Below is a small trained network, with its code and all its weights. Each question gives an input and a target symbol and asks what happens when units are switched off, that is, made to give their printed mean instead of their output.

import numpy as np


def w(rows, s, z=0):
    codes = np.array(rows[::2]) - 128.0
    scale = np.full(codes.shape[1], s)
    scale[-1] = z or s
    return codes * scale


def norm(h):
    return h / np.sqrt((h * h).mean(-1, keepdims=True) + 1e-5)


def f(y):
    return y / 2 * (1 + np.tanh(0.7978845608 * (y + 0.044715 * y**3)))


def softmax(a):
    e = np.exp(a - a.max(-1, keepdims=True))
    return e / e.sum(-1, keepdims=True)


def log_softmax(a):
    a = a - a.max(-1, keepdims=True)
    return a - np.log(np.exp(a).sum(-1, keepdims=True))


def net(x, mask):
    ids = ['ΔΘΣβεημπτφω'.index(c) for c in x.split()]
    T = len(ids)
    res = E[ids] + P[:T]
    r = norm(res)
    for j in range(2):
        rows = slice(2 * j, 2 * j + 2)
        q, k, v = (r @ M[0][rows].T for M in (Q, K, V))
        z = softmax(np.where(np.tri(T) > 0, q @ k.T / 2**0.5, -1e9)) @ v
        o = O[0][rows]
        res = res + np.where(mask[j], z, o[:, -1]) @ o[:, :-1]
    y = f(norm(res) @ A[0][:, :-1].T + A[0][:, -1])
    res = res + np.where(mask[2:6], y, B[0][:, -1]) @ B[0][:, :-1]
    return log_softmax(norm(res)[-1] @ U[:, :-1].T + U[:, -1])


Q, K, V, O, A, B = {}, {}, {}, {}, {}, {}
E = w([
[5,17,103,123,78,143],'Δ',
[158,140,93,118,182,199],'Θ',
[115,160,62,192,162,132],'Σ',
[161,170,129,227,191,57],'β',
[138,115,72,162,241,166],'ε',
[87,54,132,110,108,180],'η',
[103,128,91,135,158,146],'μ',
[140,99,156,134,86,176],'π',
[109,43,93,143,134,122],'τ',
[92,65,211,111,207,134],'φ',
[142,39,221,146,110,195],'ω',
],0.014)
P = w([
[190,84,95,62,143,165],'0',
[49,14,205,229,104,128],'1',
[66,128,117,102,106,226],'2',
[160,50,119,80,133,44],'3',
[130,108,253,182,107,166],'4',
[78,178,98,85,133,244],'5',
[209,169,95,106,23,68],'6',
],0.0073)
Q[0] = w([
[162,180,78,151,53,90],'head 0',
[98,57,43,71,42,90],'head 0',
[151,220,244,212,241,2],'head 1',
[194,191,144,176,220,32],'head 1',
],0.0036)
K[0] = w([
[84,99,45,61,196,131],'head 0',
[137,58,139,89,101,66],'head 0',
[88,163,124,140,2,55],'head 1',
[123,109,90,118,85,32],'head 1',
],0.0084)
V[0] = w([
[151,147,99,103,169,53],'head 0',
[76,2,129,200,90,19],'head 0',
[58,150,184,140,93,148],'head 1',
[168,77,116,152,190,200],'head 1',
],0.0077)
O[0] = w([
[96,91,167,150,209,105,72],'head 0',
[177,221,172,23,188,154,216],'head 0',
[157,143,196,171,61,124,101],'head 1',
[201,254,180,214,78,75,254],'head 1',
],0.005,0.0092)
A[0] = w([
[216,111,157,82,212,106,216],'neuron 0',
[84,253,152,242,131,104,253],'neuron 1',
[88,119,167,180,152,101,28],'neuron 2',
[175,46,89,153,138,197,116],'neuron 3',
],0.0065,0.0021)
B[0] = w([
[124,198,169,185,98,43,253],'neuron 0',
[122,84,254,219,157,213,245],'neuron 1',
[66,70,128,209,109,199,116],'neuron 2',
[67,138,23,109,81,198,160],'neuron 3',
],0.0066,0.0042)
U = w([
[94,96,112,34,167,174,84],'Δ',
[89,131,14,174,72,115,54],'Θ',
[52,2,211,204,126,180,148],'Σ',
[80,198,150,48,204,197,88],'β',
[51,130,115,127,157,105,3],'ε',
[190,44,86,58,139,129,46],'η',
[115,112,101,92,167,140,30],'μ',
[107,131,107,107,88,140,35],'π',
[204,201,91,115,84,23,105],'τ',
[140,125,184,163,123,61,250],'φ',
[188,108,157,60,113,122,36],'ω',
],0.0065,0.0028)

Each question gives the input, a string of symbols that net reads in full, and the target symbol t.
The units are the heads (2 rows each of Q, K, V and O) and the neurons (one row each of A and B). Each row of codes is followed by its name. A weight is (code - 128) times the scale printed after its matrix; where a second scale follows, it is the last column's (O, A, B and U).
mask holds one flag per unit, heads first, then neurons. A switched-off unit (its flag False) gives its mean, the last column of its rows in O or B, instead of its output. The means were averaged over made-up inputs and are rounded, as every weight is.
A unit's drop is (log p(t) with every unit on - log p(t) with that unit switched off) / (log p(t) with every unit on - log p(t) with every unit switched off).
The circuit of an input: a set's keep is (log p(t) with only the set's units on - log p(t) with every unit switched off) / (log p(t) with every unit on - log p(t) with every unit switched off). Starting from all 6 units, units are removed one at a time, each time the one whose removal leaves the highest keep (on an exact tie, the one counted first), for as long as the keep stays at least 0.8.
units of the circuit, in order: the units of the circuit, biggest drop first
most important unit: the unit with the biggest drop
top k neurons: the k neurons with the biggest drops, biggest first
which heads matter: for each layer, one digit per head in row order, 1 if its drop is at least 0.15 and else 0, layers parted by /
drop when u is switched off: that unit's drop, to one decimal
input π η η Θ Θ τ, target Σ: most important unit : head 1
input Θ φ Θ Θ μ, target Σ: units of the circuit, in order : head 0; neuron 1
input Θ β τ η, target τ: top 2 neurons : neuron 1; neuron 0
input Θ τ π τ Σ, target Σ: units of the circuit, in order : neuron 1; head 0
input τ φ τ φ Σ, target Σ: which heads matter : 00
input Δ Θ τ Θ β, target Σ: top 2 neurons : neuron 1; neuron 2
input φ τ τ τ Θ, target Σ: which heads matter : 10
input τ Θ Θ τ Θ τ, target Σ: top 2 neurons : neuron 1; neuron 0
input τ τ τ τ Θ, target Σ: which heads matter : 10
input φ Θ Θ φ Θ φ, target Σ: drop when head 1 is switched off : 0.0
input τ τ Θ ω μ, target Σ: drop when neuron 1 is switched off : 0.3
input Θ τ τ, target β: drop when head 1 is switched off : 0.1
input τ τ τ, target β: drop when neuron 1 is switched off : -0.2
